Below are the code and all the weights of a small trained network. Each question names an input and a class and asks about switching units off, where a switched-off unit gives its printed mean instead of its output.

import numpy as np


def w(rows, s, z=0):
    codes = np.array(rows[::2]) - 128.0
    scale = np.full(codes.shape[1], s)
    scale[-1] = z or s
    return codes * scale


def f(y):
    return y / 2 * (1 + np.tanh(0.7978845608 * (y + 0.044715 * y**3)))


def log_softmax(a):
    a = a - a.max(-1, keepdims=True)
    return a - np.log(np.exp(a).sum(-1, keepdims=True))


def net(x, mask):
    res = np.array(x, float).reshape(1, 4) / 4 @ E
    y = f(res @ A[0][:, :-1].T + A[0][:, -1])
    res = res + np.where(mask, y, B[0][:, -1]) @ B[0][:, :-1]
    return log_softmax(res[-1] @ U[:, :-1].T + U[:, -1])


A, B = {}, {}
E = w([
[54,38,24,82,92,7,180,186,76,243],'x0',
[116,20,25,66,67,221,2,213,242,97],'x1',
[107,178,232,112,213,179,31,138,178,230],'x2',
[206,90,136,155,55,18,52,23,191,191],'x3',
],0.0079)
A[0] = w([
[83,73,97,136,96,142,55,212,206,85,4],'neuron 0',
[122,60,71,120,60,127,218,140,74,76,108],'neuron 1',
[24,111,152,98,192,116,90,128,153,203,40],'neuron 2',
[73,48,67,146,101,115,94,224,147,160,31],'neuron 3',
[48,109,115,71,145,158,210,198,68,162,116],'neuron 4',
[82,178,128,128,146,36,227,140,61,207,53],'neuron 5',
[187,137,130,178,21,56,87,55,144,170,219],'neuron 6',
[214,107,143,159,94,180,142,73,116,2,76],'neuron 7',
[133,175,136,89,200,230,134,107,100,40,105],'neuron 8',
[97,169,184,118,159,196,54,170,95,196,37],'neuron 9',
],0.0086,0.0035)
B[0] = w([
[129,174,201,196,229,84,156,101,105,17,216],'neuron 0',
[49,205,104,34,102,93,63,25,108,202,219],'neuron 1',
[95,202,52,99,83,3,84,54,121,219,180],'neuron 2',
[126,155,213,178,154,138,97,229,11,90,209],'neuron 3',
[192,57,77,58,182,73,170,199,191,97,207],'neuron 4',
[100,166,206,186,166,212,148,221,106,136,246],'neuron 5',
[172,100,117,67,254,134,140,160,184,163,254],'neuron 6',
[43,84,178,131,60,79,74,85,37,145,218],'neuron 7',
[181,38,129,67,189,122,65,166,176,89,213],'neuron 8',
[57,202,146,71,69,58,82,73,127,152,186],'neuron 9',
],0.0085,0.013)
U = w([
[124,243,254,216,199,184,183,115,78,71,45],'0',
[18,182,97,34,45,78,103,35,127,212,71],'1',
[124,65,186,114,111,149,96,183,115,192,251],'2',
[254,11,60,23,209,100,158,173,228,152,1],'3',
[137,67,63,123,150,201,149,118,176,159,169],'4',
],0.0076)

Each question gives the input, the list of numbers given to net, and the class t.
The units are the neurons (one row each of A and B). Each row of codes is followed by its name. A weight is (code - 128) times the scale printed after its matrix; where a second scale follows, it is the last column's (A, B and U).
mask holds one flag per neuron, in row order. A switched-off neuron (its flag False) gives its mean, the last column of its row in B, instead of its output. The means were averaged over made-up inputs and are rounded, as every weight is.
A unit's drop is (log p(t) with every unit on - log p(t) with that unit switched off) / (log p(t) with every unit on - log p(t) with every unit switched off).
The circuit of an input: a set's keep is (log p(t) with only the set's units on - log p(t) with every unit switched off) / (log p(t) with every unit on - log p(t) with every unit switched off). Starting from all 10 units, units are removed one at a time, each time the one whose removal leaves the highest keep (on an exact tie, the one counted first), for as long as the keep stays at least 0.8.
units of the circuit, in order: the units of the circuit, biggest drop first
unit that matters most: the unit with the biggest drop
top k neurons: the k neurons with the biggest drops, biggest first
drop of u: that unit's drop, to one decimal
input [-2,8,-2,7], class 0: unit that matters most => neuron 0
input [0,1,-2,3], class 4: top 2 neurons => [neuron 4; neuron 8]
input [-8,-6,-5,-7], class 2: top 3 neurons => [neuron 8; neuron 7; neuron 0]
input [-8,2,-4,-7], class 2: units of the circuit, in order => [neuron 7; neuron 8]
input [-7,-2,6,4], class 2: top 3 neurons => [neuron 1; neuron 2; neuron 8]
input [8,-7,-6,1], class 2: top 3 neurons => [neuron 5; neuron 0; neuron 4]
input [6,-7,-7,8], class 3: top 2 neurons => [neuron 6; neuron 3]
input [-1,1,3,2], class 4: top 3 neurons => [neuron 1; neuron 7; neuron 3]
input [7,-4,-7,8], class 3: top 3 neurons => [neuron 6; neuron 7; neuron 9]
input [-1,1,3,3], class 4: top 4 neurons => [neuron 1; neuron 4; neuron 8; neuron 7]
input [-8,-5,2,-1], class 2: units of the circuit, in order => [neuron 8; neuron 0]
input [-7,-3,5,4], class 2: top 3 neurons => [neuron 1; neuron 0; neuron 2]
input [-6,4,6,6], class 1: top 4 neurons => [neuron 9; neuron 5; neuron 4; neuron 3]
input [4,7,6,-2], class 0: top 2 neurons => [neuron 0; neuron 3]
input [2,4,5,-1], class 1: top 3 neurons => [neuron 2; neuron 5; neuron 9]
input [-8,-1,1,-8], class 2: unit that matters most => neuron 7
input [-1,4,3,-3], class 0: top 2 neurons => [neuron 0; neuron 6]
input [-6,-2,-4,-5], class 2: units of the circuit, in order => [neuron 7; neuron 8]
input [-4,0,2,-8], class 3: drop of neuron 8 => 0.2
input [-6,-3,3,8], class 3: units of the circuit, in order => [neuron 6]
input [-6,-1,-4,1], class 2: drop of neuron 6 => 0.0
input [-1,-4,-6,-1], class 1: drop of neuron 1 => 0.5
